Below are the code and all the weights of a small trained network. Each question names an input and a target symbol and asks about switching units off, where a switched-off unit gives its printed mean instead of its output.

import numpy as np


def w(rows, s, z=0):
    codes = np.array(rows[::2]) - 128.0
    scale = np.full(codes.shape[1], s)
    scale[-1] = z or s
    return codes * scale


def norm(h):
    return h / np.sqrt((h * h).mean(-1, keepdims=True) + 1e-5)


def f(y):
    return np.maximum(y, 0)


def softmax(a):
    e = np.exp(a - a.max(-1, keepdims=True))
    return e / e.sum(-1, keepdims=True)


def log_softmax(a):
    a = a - a.max(-1, keepdims=True)
    return a - np.log(np.exp(a).sum(-1, keepdims=True))


def net(x, mask):
    ids = ['αγεζλμτφω'.index(c) for c in x.split()]
    T = len(ids)
    res = E[ids] + P[:T]
    r = norm(res)
    for j in range(3):
        rows = slice(2 * j, 2 * j + 2)
        q, k, v = (r @ M[0][rows].T for M in (Q, K, V))
        z = softmax(np.where(np.tri(T) > 0, q @ k.T / 2**0.5, -1e9)) @ v
        o = O[0][rows]
        res = res + np.where(mask[j], z, o[:, -1]) @ o[:, :-1]
    y = f(norm(res) @ A[0][:, :-1].T + A[0][:, -1])
    res = res + np.where(mask[3:7], y, B[0][:, -1]) @ B[0][:, :-1]
    return log_softmax(norm(res)[-1] @ U[:, :-1].T + U[:, -1])


Q, K, V, O, A, B = {}, {}, {}, {}, {}, {}
E = w([
[168,66,209,102,125,140],'α',
[79,57,184,107,132,173],'γ',
[99,132,198,58,164,192],'ε',
[182,220,140,78,188,176],'ζ',
[119,151,171,117,81,60],'λ',
[189,197,118,45,211,170],'μ',
[44,93,75,125,106,145],'τ',
[141,115,165,129,250,106],'φ',
[64,117,175,76,156,185],'ω',
],0.019)
P = w([
[111,245,81,228,237,253],'0',
[30,193,127,137,253,172],'1',
[44,164,144,120,231,142],'2',
[58,141,148,98,218,122],'3',
[66,111,146,83,211,104],'4',
[71,92,142,65,194,95],'5',
[91,72,142,50,183,81],'6',
[85,50,128,38,181,74],'7',
[113,37,125,25,164,62],'8',
[118,10,89,11,155,51],'9',
],0.0059)
Q[0] = w([
[131,133,147,112,100,164],'h1',
[163,131,85,123,142,187],'h1',
[104,30,205,160,115,214],'h2',
[1,147,82,150,75,122],'h2',
[155,135,126,149,79,116],'h3',
[98,95,129,158,121,126],'h3',
],0.041)
K[0] = w([
[120,128,163,126,133,127],'h1',
[137,157,133,201,118,160],'h1',
[81,33,173,129,160,252],'h2',
[3,178,72,192,83,116],'h2',
[109,162,154,167,114,120],'h3',
[87,115,123,103,142,114],'h3',
],0.035)
V[0] = w([
[124,26,54,62,93,129],'h1',
[169,117,32,37,106,111],'h1',
[77,234,209,219,211,173],'h2',
[101,91,206,178,73,153],'h2',
[112,128,93,214,195,207],'h3',
[88,127,198,250,162,125],'h3',
],0.017)
O[0] = w([
[134,53,84,61,152,101,105],'h1',
[254,57,158,189,179,159,77],'h1',
[164,5,70,72,162,154,251],'h2',
[49,63,97,63,101,246,154],'h2',
[123,212,178,141,76,97,107],'h3',
[126,187,220,227,118,21,160],'h3',
],0.01,0.015)
A[0] = w([
[176,153,146,170,84,172,129],'n1',
[129,173,88,129,136,149,5],'n2',
[156,4,135,139,29,51,124],'n3',
[67,202,138,198,61,212,4],'n4',
],0.032,0.0018)
B[0] = w([
[67,146,61,122,120,144,131],'n1',
[126,92,156,163,95,136,140],'n2',
[70,75,54,62,2,31,250],'n3',
[89,98,146,65,212,228,211],'n4',
],0.032,0.02)
U = w([
[187,120,169,149,99,142,12],'α',
[63,100,164,113,194,201,223],'γ',
[149,136,174,193,86,149,70],'ε',
[151,177,32,178,154,154,23],'ζ',
[254,105,87,109,202,104,30],'λ',
[168,125,162,162,101,143,5],'μ',
[100,216,188,159,186,36,182],'τ',
[105,108,104,71,47,65,204],'φ',
[93,207,51,210,115,166,4],'ω',
],0.0085,0.0019)

Each question gives the input, a string of symbols that net reads in full, and the target symbol t.
The units are the heads (2 rows each of Q, K, V and O) and the neurons (one row each of A and B). Each row of codes is followed by its name. A weight is (code - 128) times the scale printed after its matrix; where a second scale follows, it is the last column's (O, A, B and U).
mask holds one flag per unit, heads first, then neurons. A switched-off unit (its flag False) gives its mean, the last column of its rows in O or B, instead of its output. The means were averaged over made-up inputs and are rounded, as every weight is.
A unit's drop is (log p(t) with every unit on - log p(t) with that unit switched off) / (log p(t) with every unit on - log p(t) with every unit switched off).
The circuit of an input: a set's keep is (log p(t) with only the set's units on - log p(t) with every unit switched off) / (log p(t) with every unit on - log p(t) with every unit switched off). Starting from all 7 units, units are removed one at a time, each time the one whose removal leaves the highest keep (on an exact tie, the one counted first), for as long as the keep stays at least 0.8.
circuit, biggest first: the units of the circuit, biggest drop first
unit that matters most: the unit with the biggest drop
which heads matter: for each layer, one digit per head in row order, 1 if its drop is at least 0.15 and else 0, layers parted by /
drop when u is switched off: that unit's drop, to one decimal
input τ λ μ, target λ: unit that matters most => n3
input λ τ λ γ α λ ω ε ζ φ, target γ: circuit, biggest first => [n3 h2]
input α ζ τ α α φ τ τ α λ, target γ: which heads matter => 011
input λ λ λ μ, target γ: circuit, biggest first => [h1 n4]
input ζ λ λ λ ζ λ φ, target τ: circuit, biggest first => [n3 n4 h1 h3]
input μ γ τ, target γ: circuit, biggest first => [h2 n3]
input α γ ζ, target τ: circuit, biggest first => [h2 n3 n4 h3]
input ω ζ λ α τ γ, target γ: circuit, biggest first => [h2 n3]
input φ μ φ λ, target γ: circuit, biggest first => [h1 h2 n3]
input ζ λ γ λ φ α λ λ ω μ, target ω: which heads matter => 111
input ω λ φ μ λ λ λ τ, target γ: which heads matter => 010
input λ μ φ ω ζ τ ε, target γ: which heads matter => 000
input λ α λ λ λ λ τ φ ζ μ, target γ: which heads matter => 100
input γ λ λ φ, target τ: which heads matter => 111
input μ λ φ τ α λ λ λ μ, target ζ: which heads matter => 111
input τ ω λ λ λ τ λ ζ μ, target λ: which heads matter => 011
input φ γ λ τ α ζ, target ε: unit that matters most => h1
input α ω τ λ α λ ζ, target τ: which heads matter => 010
input α ω α λ γ, target γ: drop when h2 is switched off => 2.1
input γ τ λ λ λ λ α, target γ: drop when n3 is switched off => 0.2
input φ α μ, target ε: drop when h1 is switched off => 1.0
input λ λ ω, target γ: drop when n3 is switched off => 0.7
input μ α λ φ φ, target γ: circuit, biggest first => [n3]
